Here is a tiny trained network, its code and every weight. The questions are about switching its units off for an input and a target symbol, where a switched-off unit gives its printed mean instead of its output.

import numpy as np


def w(rows, s, z=0):
    codes = np.array(rows[::2]) - 128.0
    scale = np.full(codes.shape[1], s)
    scale[-1] = z or s
    return codes * scale


def f(y):
    return np.maximum(y, 0)


def softmax(a):
    e = np.exp(a - a.max(-1, keepdims=True))
    return e / e.sum(-1, keepdims=True)


def log_softmax(a):
    a = a - a.max(-1, keepdims=True)
    return a - np.log(np.exp(a).sum(-1, keepdims=True))


def net(x, mask):
    ids = ['αδεζηθλμξπσφψω'.index(c) for c in x.split()]
    T = len(ids)
    res = E[ids] + P[:T]
    r = res
    for j in range(2):
        rows = slice(3 * j, 3 * j + 3)
        q, k, v = (r @ M[0][rows].T for M in (Q, K, V))
        z = softmax(np.where(np.tri(T) > 0, q @ k.T / 3**0.5, -1e9)) @ v
        o = O[0][rows]
        res = res + np.where(mask[j], z, o[:, -1]) @ o[:, :-1]
    y = f(res @ A[0][:, :-1].T + A[0][:, -1])
    res = res + np.where(mask[2:14], y, B[0][:, -1]) @ B[0][:, :-1]
    return log_softmax(res[-1] @ U[:, :-1].T + U[:, -1])


Q, K, V, O, A, B = {}, {}, {}, {}, {}, {}
E = w([
[9,141,109,82],'α',
[145,185,73,68],'δ',
[126,163,113,133],'ε',
[142,108,102,134],'ζ',
[177,94,213,169],'η',
[150,79,135,152],'θ',
[220,135,79,173],'λ',
[62,199,118,69],'μ',
[173,89,184,148],'ξ',
[183,14,78,172],'π',
[81,169,226,66],'σ',
[90,155,135,123],'φ',
[193,93,148,78],'ψ',
[85,56,142,97],'ω',
],0.014)
P = w([
[106,79,82,6],'0',
[155,97,95,66],'1',
[195,83,86,33],'2',
[163,83,110,59],'3',
[176,74,71,73],'4',
[172,75,94,72],'5',
[172,43,95,85],'6',
],0.0022)
Q[0] = w([
[136,99,183,6],'h0',
[137,80,149,214],'h0',
[155,55,169,49],'h0',
[140,158,94,89],'h1',
[158,144,66,133],'h1',
[207,57,83,107],'h1',
],0.011)
K[0] = w([
[76,206,233,105],'h0',
[124,58,178,187],'h0',
[60,216,218,122],'h0',
[132,144,87,98],'h1',
[190,145,89,89],'h1',
[173,56,1,212],'h1',
],0.0095)
V[0] = w([
[173,92,138,124],'h0',
[182,111,66,184],'h0',
[188,106,61,200],'h0',
[154,177,102,95],'h1',
[215,119,111,189],'h1',
[94,205,254,79],'h1',
],0.0087)
O[0] = w([
[120,103,187,105,152],'h0',
[179,155,175,126,31],'h0',
[164,214,142,124,4],'h0',
[211,98,55,43,151],'h1',
[135,235,213,198,165],'h1',
[122,92,175,3,28],'h1',
],0.0076,0.0024)
A[0] = w([
[46,146,95,117,96],'n0',
[170,113,161,125,143],'n1',
[45,148,101,156,139],'n2',
[137,213,74,154,142],'n3',
[70,71,128,81,69],'n4',
[187,105,218,85,104],'n5',
[149,153,80,163,95],'n6',
[2,142,79,144,3],'n7',
[151,99,149,200,90],'n8',
[94,78,197,186,200],'n9',
[176,96,175,161,156],'n10',
[119,188,155,113,120],'n11',
],0.011,0.0066)
B[0] = w([
[144,194,194,129,189],'n0',
[164,128,201,84,183],'n1',
[176,154,216,46,170],'n2',
[163,44,43,80,223],'n3',
[85,185,115,207,253],'n4',
[188,48,163,195,191],'n5',
[137,45,163,165,181],'n6',
[200,172,247,151,173],'n7',
[53,224,33,103,212],'n8',
[1,121,88,141,255],'n9',
[128,209,246,166,240],'n10',
[185,176,100,142,145],'n11',
],0.007,0.0054)
U = w([
[134,225,205,86,158],'α',
[99,170,133,148,104],'δ',
[98,224,109,31,139],'ε',
[124,139,130,136,18],'ζ',
[125,100,253,218,3],'η',
[125,82,119,146,164],'θ',
[3,18,102,116,170],'λ',
[105,202,88,223,98],'μ',
[143,105,90,144,139],'ξ',
[217,211,138,177,197],'π',
[223,62,214,96,117],'σ',
[125,70,111,150,223],'φ',
[164,151,17,37,218],'ψ',
[114,140,132,135,10],'ω',
],0.0071,0.0043)

Each question gives the input, a string of symbols that net reads in full, and the target symbol t.
The units are the heads (3 rows each of Q, K, V and O) and the neurons (one row each of A and B). Each row of codes is followed by its name. A weight is (code - 128) times the scale printed after its matrix; where a second scale follows, it is the last column's (O, A, B and U).
mask holds one flag per unit, heads first, then neurons. A switched-off unit (its flag False) gives its mean, the last column of its rows in O or B, instead of its output. The means were averaged over made-up inputs and are rounded, as every weight is.
A unit's drop is (log p(t) with every unit on - log p(t) with that unit switched off) / (log p(t) with every unit on - log p(t) with every unit switched off).
The circuit of an input: a set's keep is (log p(t) with only the set's units on - log p(t) with every unit switched off) / (log p(t) with every unit on - log p(t) with every unit switched off). Starting from the 12 units with the biggest drops (on a tie, the unit counted first), units are removed one at a time, each time the one whose removal leaves the highest keep (on an exact tie, the one counted first), for as long as the keep stays at least 0.8.
units of the circuit, in order: the units of the circuit, biggest drop first
most important unit: the unit with the biggest drop
k most important neurons: the k neurons with the biggest drops, biggest first
heads that matter: for each layer, one digit per head in row order, 1 if its drop is at least 0.15 and else 0, layers parted by /
drop of u: that unit's drop, to one decimal
input π ζ δ, target ψ: most important unit => n3
input λ α ψ α π ζ θ, target μ: units of the circuit, in order => h1, n8
input ξ θ ω σ ζ ξ, target λ: units of the circuit, in order => h0, n9
input π ψ ζ λ σ λ, target π: 3 most important neurons => n10, n9, n11
input ζ σ σ, target λ: units of the circuit, in order => h0, h1
input μ ζ δ α ψ α δ, target ψ: heads that matter => 01
input ψ ξ η, target η: heads that matter => 11
input δ ψ θ σ ψ, target λ: heads that matter => 10
input ψ ε ξ η α, target α: 3 most important neurons => n7, n2, n0
input ω α δ σ θ, target λ: units of the circuit, in order => h0, n9, h1
input σ ω ψ ψ ψ θ, target λ: heads that matter => 10
input ψ σ μ ψ σ φ, target λ: heads that matter => 11
input ξ ψ ξ, target η: heads that matter => 11
input ω δ δ ψ, target σ: heads that matter => 01
input λ δ π θ, target μ: drop of h1 => 1.2
input π δ ξ, target μ: drop of h1 => 1.3
input ψ ψ ω ψ ψ ψ ψ, target σ: drop of n4 => 0.2
